Below are the code and all the weights of a small trained network. Each question names an input and a target symbol and asks about switching units off, where a switched-off unit gives its printed mean instead of its output.

import numpy as np


def w(rows, s, z=0):
    codes = np.array(rows[::2]) - 128.0
    scale = np.full(codes.shape[1], s)
    scale[-1] = z or s
    return codes * scale


def norm(h):
    return h / np.sqrt((h * h).mean(-1, keepdims=True) + 1e-5)


def f(y):
    return np.maximum(y, 0)


def softmax(a):
    e = np.exp(a - a.max(-1, keepdims=True))
    return e / e.sum(-1, keepdims=True)


def log_softmax(a):
    a = a - a.max(-1, keepdims=True)
    return a - np.log(np.exp(a).sum(-1, keepdims=True))


def net(x, mask):
    ids = ['Φαεζθξπω'.index(c) for c in x.split()]
    T = len(ids)
    res = E[ids] + P[:T]
    u = 0
    for l in range(2):
        r = norm(res)
        for j in range(2):
            rows = slice(3 * j, 3 * j + 3)
            q, k, v = (r @ M[l][rows].T for M in (Q, K, V))
            z = softmax(np.where(np.tri(T) > 0, q @ k.T / 3**0.5, -1e9)) @ v
            o = O[l][rows]
            res = res + np.where(mask[u + j], z, o[:, -1]) @ o[:, :-1]
        u += 2
        y = f(norm(res) @ A[l][:, :-1].T + A[l][:, -1])
        res = res + np.where(mask[u : u + 12], y, B[l][:, -1]) @ B[l][:, :-1]
        u += 12
    return log_softmax(norm(res)[-1] @ U[:, :-1].T + U[:, -1])


Q, K, V, O, A, B = {}, {}, {}, {}, {}, {}
E = w([
[131,168,134,187,95,157,158,128,171,167,118,125],'Φ',
[146,125,101,194,100,174,149,97,173,126,120,75],'α',
[155,146,99,145,94,68,85,160,187,105,127,88],'ε',
[167,104,182,111,101,117,117,110,144,119,91,171],'ζ',
[149,46,99,119,106,162,81,118,126,100,141,137],'θ',
[22,157,157,251,206,139,3,104,109,79,124,133],'ξ',
[180,105,116,148,146,106,132,109,109,156,239,165],'π',
[107,84,146,118,158,151,161,207,104,124,172,136],'ω',
],0.0029)
P = w([
[130,187,187,83,3,170,133,134,137,148,170,98],'0',
[125,137,144,153,37,145,147,139,122,125,135,132],'1',
[101,92,156,141,90,121,134,108,128,158,135,131],'2',
[109,82,150,137,143,121,133,107,134,158,122,130],'3',
[129,103,111,155,158,124,150,141,129,116,109,188],'4',
[131,93,98,159,191,121,137,141,132,139,95,168],'5',
[132,83,108,145,228,125,124,150,130,164,92,149],'6',
],0.0025)
Q[0] = w([
[157,114,128,145,117,97,127,163,180,109,69,130],'L0H1',
[115,119,152,139,33,134,152,99,141,92,119,142],'L0H1',
[156,81,119,233,194,150,159,144,189,194,107,135],'L0H1',
[129,46,93,250,119,134,127,145,152,99,100,212],'L0H2',
[101,192,122,17,94,163,127,123,102,73,92,112],'L0H2',
[107,37,140,157,189,148,63,133,162,253,111,70],'L0H2',
],0.0052)
K[0] = w([
[135,81,133,138,171,162,118,103,116,139,110,183],'L0H1',
[123,93,167,65,35,112,116,138,101,168,171,123],'L0H1',
[158,74,114,124,191,94,108,144,133,108,110,174],'L0H1',
[54,148,182,168,242,90,49,107,95,137,154,108],'L0H2',
[196,104,101,94,54,83,183,120,158,197,145,116],'L0H2',
[152,197,122,193,197,145,131,150,105,3,136,192],'L0H2',
],0.005)
V[0] = w([
[103,187,42,163,147,48,46,173,180,94,122,50],'L0H1',
[105,157,41,156,128,231,126,135,109,174,177,128],'L0H1',
[134,65,110,61,80,88,87,130,120,99,137,168],'L0H1',
[95,119,171,100,148,173,119,252,107,111,112,82],'L0H2',
[109,69,157,143,203,105,141,199,78,122,199,136],'L0H2',
[201,50,119,86,108,109,180,166,150,145,223,148],'L0H2',
],0.0024)
O[0] = w([
[119,54,208,139,139,116,198,86,147,99,78,205,254],'L0H1',
[114,138,170,70,107,105,140,162,195,85,177,129,155],'L0H1',
[111,115,128,168,129,138,97,173,140,251,112,113,192],'L0H1',
[112,120,79,89,87,110,132,87,162,182,136,197,48],'L0H2',
[82,170,76,111,54,101,167,105,135,112,168,106,72],'L0H2',
[71,94,134,234,98,80,108,127,104,122,93,129,184],'L0H2',
],0.0027,0.00072)
A[0] = w([
[135,130,125,107,137,119,131,132,93,121,124,106,55],'L0N1',
[151,114,224,40,133,199,109,71,83,66,85,222,89],'L0N2',
[94,176,179,165,125,69,178,201,144,141,87,111,84],'L0N3',
[112,87,196,130,98,65,88,102,36,154,32,141,98],'L0N4',
[47,113,160,119,121,68,174,156,6,137,109,69,77],'L0N5',
[200,130,131,34,82,83,94,96,154,126,146,157,78],'L0N6',
[103,149,124,109,129,128,138,136,124,132,118,123,44],'L0N7',
[74,151,119,161,153,106,170,115,97,188,85,137,7],'L0N8',
[147,141,106,110,103,155,184,84,99,61,141,89,30],'L0N9',
[147,220,157,45,136,169,179,160,102,223,147,195,37],'L0N10',
[130,104,123,32,221,137,200,67,108,89,181,157,158],'L0N11',
[83,206,47,72,156,122,57,157,128,162,190,70,59],'L0N12',
],0.0021,0.0016)
B[0] = w([
[124,124,131,134,138,122,128,148,150,138,112,123,128],'L0N1',
[138,142,34,146,64,119,92,130,127,254,79,116,176],'L0N2',
[135,103,170,133,170,193,74,104,144,104,143,93,254],'L0N3',
[105,190,77,147,127,129,120,170,197,86,219,53,245],'L0N4',
[90,156,137,35,123,218,179,150,167,166,104,164,152],'L0N5',
[159,144,198,118,172,141,102,232,87,108,122,99,203],'L0N6',
[136,109,121,120,139,133,117,104,127,110,140,82,128],'L0N7',
[149,84,141,116,109,92,52,180,117,82,132,76,142],'L0N8',
[126,134,126,114,162,159,105,116,63,183,168,73,137],'L0N9',
[46,198,114,165,223,68,118,94,99,136,120,95,180],'L0N10',
[70,137,67,218,124,146,66,112,143,130,196,131,235],'L0N11',
[163,102,207,61,110,116,149,155,172,42,107,139,168],'L0N12',
],0.0023,0.00098)
Q[1] = w([
[168,151,112,98,235,152,156,108,137,147,147,165],'L1H1',
[51,131,135,97,103,134,165,79,45,120,160,148],'L1H1',
[102,114,115,234,142,193,151,66,135,170,123,117],'L1H1',
[47,127,124,187,109,121,84,113,127,125,197,152],'L1H2',
[112,184,123,48,2,110,192,108,76,128,124,107],'L1H2',
[136,127,78,125,117,109,131,196,161,134,166,128],'L1H2',
],0.007)
K[1] = w([
[99,131,108,222,157,122,112,111,194,95,53,110],'L1H1',
[134,217,184,98,91,131,118,143,125,118,139,94],'L1H1',
[149,125,59,76,141,77,72,146,156,73,174,96],'L1H1',
[106,176,126,55,193,132,145,183,104,114,204,128],'L1H2',
[135,161,203,107,2,152,135,117,127,116,108,91],'L1H2',
[117,55,132,141,140,136,200,155,105,161,115,137],'L1H2',
],0.0062)
V[1] = w([
[115,168,160,153,177,151,155,110,140,178,139,209],'L1H1',
[127,42,87,102,141,183,101,80,101,75,155,150],'L1H1',
[186,76,85,169,107,127,234,94,158,178,114,81],'L1H1',
[123,114,136,96,165,142,165,255,143,114,127,72],'L1H2',
[87,159,136,149,126,160,74,97,185,75,61,66],'L1H2',
[39,116,151,153,175,214,137,171,114,124,89,143],'L1H2',
],0.0032)
O[1] = w([
[56,203,109,209,135,116,130,102,135,129,135,90,57],'L1H1',
[139,77,133,171,64,214,59,158,164,135,186,117,3],'L1H1',
[161,176,181,33,72,185,204,148,75,181,153,74,121],'L1H1',
[133,68,112,69,52,62,194,19,119,168,104,167,133],'L1H2',
[107,173,52,65,169,156,27,121,131,124,143,212,126],'L1H2',
[123,148,84,134,5,96,74,69,188,113,165,118,105],'L1H2',
],0.0028,0.0017)
A[1] = w([
[111,189,122,112,155,114,176,106,132,120,135,112,53],'L1N1',
[146,85,117,151,108,171,105,149,129,130,132,112,83],'L1N2',
[149,142,94,115,141,123,109,127,50,164,84,123,6],'L1N3',
[121,135,141,172,135,130,131,150,108,113,159,96,53],'L1N4',
[123,98,126,159,117,94,98,149,135,109,110,135,115],'L1N5',
[3,101,113,133,45,80,162,101,94,126,129,135,66],'L1N6',
[139,142,127,150,101,98,129,85,130,121,132,120,81],'L1N7',
[86,100,184,175,132,135,130,169,62,85,113,84,61],'L1N8',
[144,144,132,89,125,177,175,108,139,114,168,107,24],'L1N9',
[110,136,114,162,139,167,132,122,117,142,144,144,135],'L1N10',
[150,91,183,68,156,108,158,103,140,65,82,176,30],'L1N11',
[98,101,186,179,131,135,130,165,66,80,110,87,41],'L1N12',
],0.0056,0.0025)
B[1] = w([
[53,122,109,90,124,114,167,159,107,183,113,137,150],'L1N1',
[86,106,146,102,126,117,119,167,105,155,123,168,192],'L1N2',
[183,162,52,158,141,75,91,100,59,150,79,71,141],'L1N3',
[124,113,155,176,174,126,152,171,109,103,150,136,213],'L1N4',
[112,142,137,119,104,181,153,108,91,139,151,120,252],'L1N5',
[132,90,100,152,2,75,125,44,198,89,140,65,206],'L1N6',
[86,107,144,122,104,106,153,120,132,117,125,108,150],'L1N7',
[131,127,182,228,180,127,160,183,96,75,160,68,253],'L1N8',
[166,147,100,141,130,205,166,80,98,131,175,98,146],'L1N9',
[158,116,136,99,133,90,136,136,148,99,141,129,186],'L1N10',
[200,104,194,103,179,105,159,85,156,96,78,204,245],'L1N11',
[100,130,179,208,185,122,164,193,92,91,167,73,249],'L1N12',
],0.0049,0.0026)
U = w([
[18,209,115,61,136,100,209,145,128,179,106,145,111],'Φ',
[179,175,119,90,116,254,180,70,99,130,176,103,1],'α',
[198,108,184,83,184,95,172,91,170,107,66,197,219],'ε',
[200,153,55,136,146,77,78,114,41,175,56,83,21],'ζ',
[98,40,138,99,81,162,80,207,115,203,127,180,120],'θ',
[75,183,83,141,175,140,32,99,185,63,169,165,89],'ξ',
[107,118,173,207,186,113,167,192,94,86,172,73,245],'π',
[113,89,119,153,23,60,141,56,169,94,135,70,135],'ω',
],0.0041,0.00076)

Each question gives the input, a string of symbols that net reads in full, and the target symbol t.
The units are the heads (3 rows each of Q, K, V and O) and the neurons (one row each of A and B). Each row of codes is followed by its name. A weight is (code - 128) times the scale printed after its matrix; where a second scale follows, it is the last column's (O, A, B and U).
mask holds one flag per unit, layer by layer, with each layer's heads first. A switched-off unit (its flag False) gives its mean, the last column of its rows in O or B, instead of its output. The means were averaged over made-up inputs and are rounded, as every weight is.
A unit's drop is (log p(t) with every unit on - log p(t) with that unit switched off) / (log p(t) with every unit on - log p(t) with every unit switched off).
The circuit of an input: a set's keep is (log p(t) with only the set's units on - log p(t) with every unit switched off) / (log p(t) with every unit on - log p(t) with every unit switched off). Starting from the 12 units with the biggest drops (on a tie, the unit counted first), units are removed one at a time, each time the one whose removal leaves the highest keep (on an exact tie, the one counted first), for as long as the keep stays at least 0.8.
units of the circuit, in order: the units of the circuit, biggest drop first
most important unit: the unit with the biggest drop
k most important neurons of layer l: the k neurons of layer l with the biggest drops, biggest first
heads that matter: for each layer, one digit per head in row order, 1 if its drop is at least 0.15 and else 0, layers parted by /
drop of u: that unit's drop, to one decimal
input Φ ε ε ω ω ε θ, target ω: heads that matter -> 01 / 00
input ε ε π ω π Φ, target ω: units of the circuit, in order -> L0H2, L1N6
input ε Φ ε α ζ, target ζ: heads that matter -> 00 / 00
input ξ α ζ π ω, target ω: heads that matter -> 00 / 01
input ξ θ α π ε θ ε, target θ: most important neuron of layer 0 -> L0N11
input ζ ε ξ ε α, target α: units of the circuit, in order -> L0H2, L1N9
input α Φ α, target α: heads that matter -> 00 / 11
input ξ α ε ε θ Φ, target Φ: units of the circuit, in order -> L0H2, L0N10, L1N1, L1N8
input α ξ π π ε Φ, target Φ: units of the circuit, in order -> L0H2, L1N1, L0N10
input ε ζ ε, target ζ: units of the circuit, in order -> L0H1, L1H2, L1H1, L1N3
input ε ω θ, target ω: heads that matter -> 00 / 00
input Φ ε ε ε θ α, target θ: heads that matter -> 00 / 11
input ε Φ ζ Φ α, target ζ: heads that matter -> 10 / 01
input π ζ α Φ, target ζ: most important unit -> L0H1
input ε α π ε ε α α, target ε: heads that matter -> 10 / 00
input π α θ ε ζ, target θ: heads that matter -> 00 / 10
input ε α ξ ε, target α: units of the circuit, in order -> L1H1, L0H2, L1N9
input ξ ζ ω Φ Φ ξ α, target ξ: heads that matter -> 00 / 10
input ε ε π ξ, target ξ: heads that matter -> 01 / 01
input π Φ θ ω Φ, target ω: heads that matter -> 00 / 00
input ε ζ ξ α ζ ξ θ, target ξ: units of the circuit, in order -> L0H2, L1H1, L1H2
input ε π ε Φ ζ, target ζ: units of the circuit, in order -> L1N3, L0H1, L0N2
input ε π ξ ξ ε ε, target ξ: most important unit -> L1H1
input ω ξ Φ ξ θ, target ξ: heads that matter -> 01 / 10
input θ ω θ ξ ε Φ ε, target Φ: heads that matter -> 11 / 10
input ζ Φ ζ ε ε, target ζ: heads that matter -> 10 / 00
input π ε ε ε ε, target ε: most important unit -> L1H2
input ε Φ π Φ π ω ε, target ω: drop of L0H2 -> 0.0
input π ω π, target ω: drop of L1N6 -> 0.1
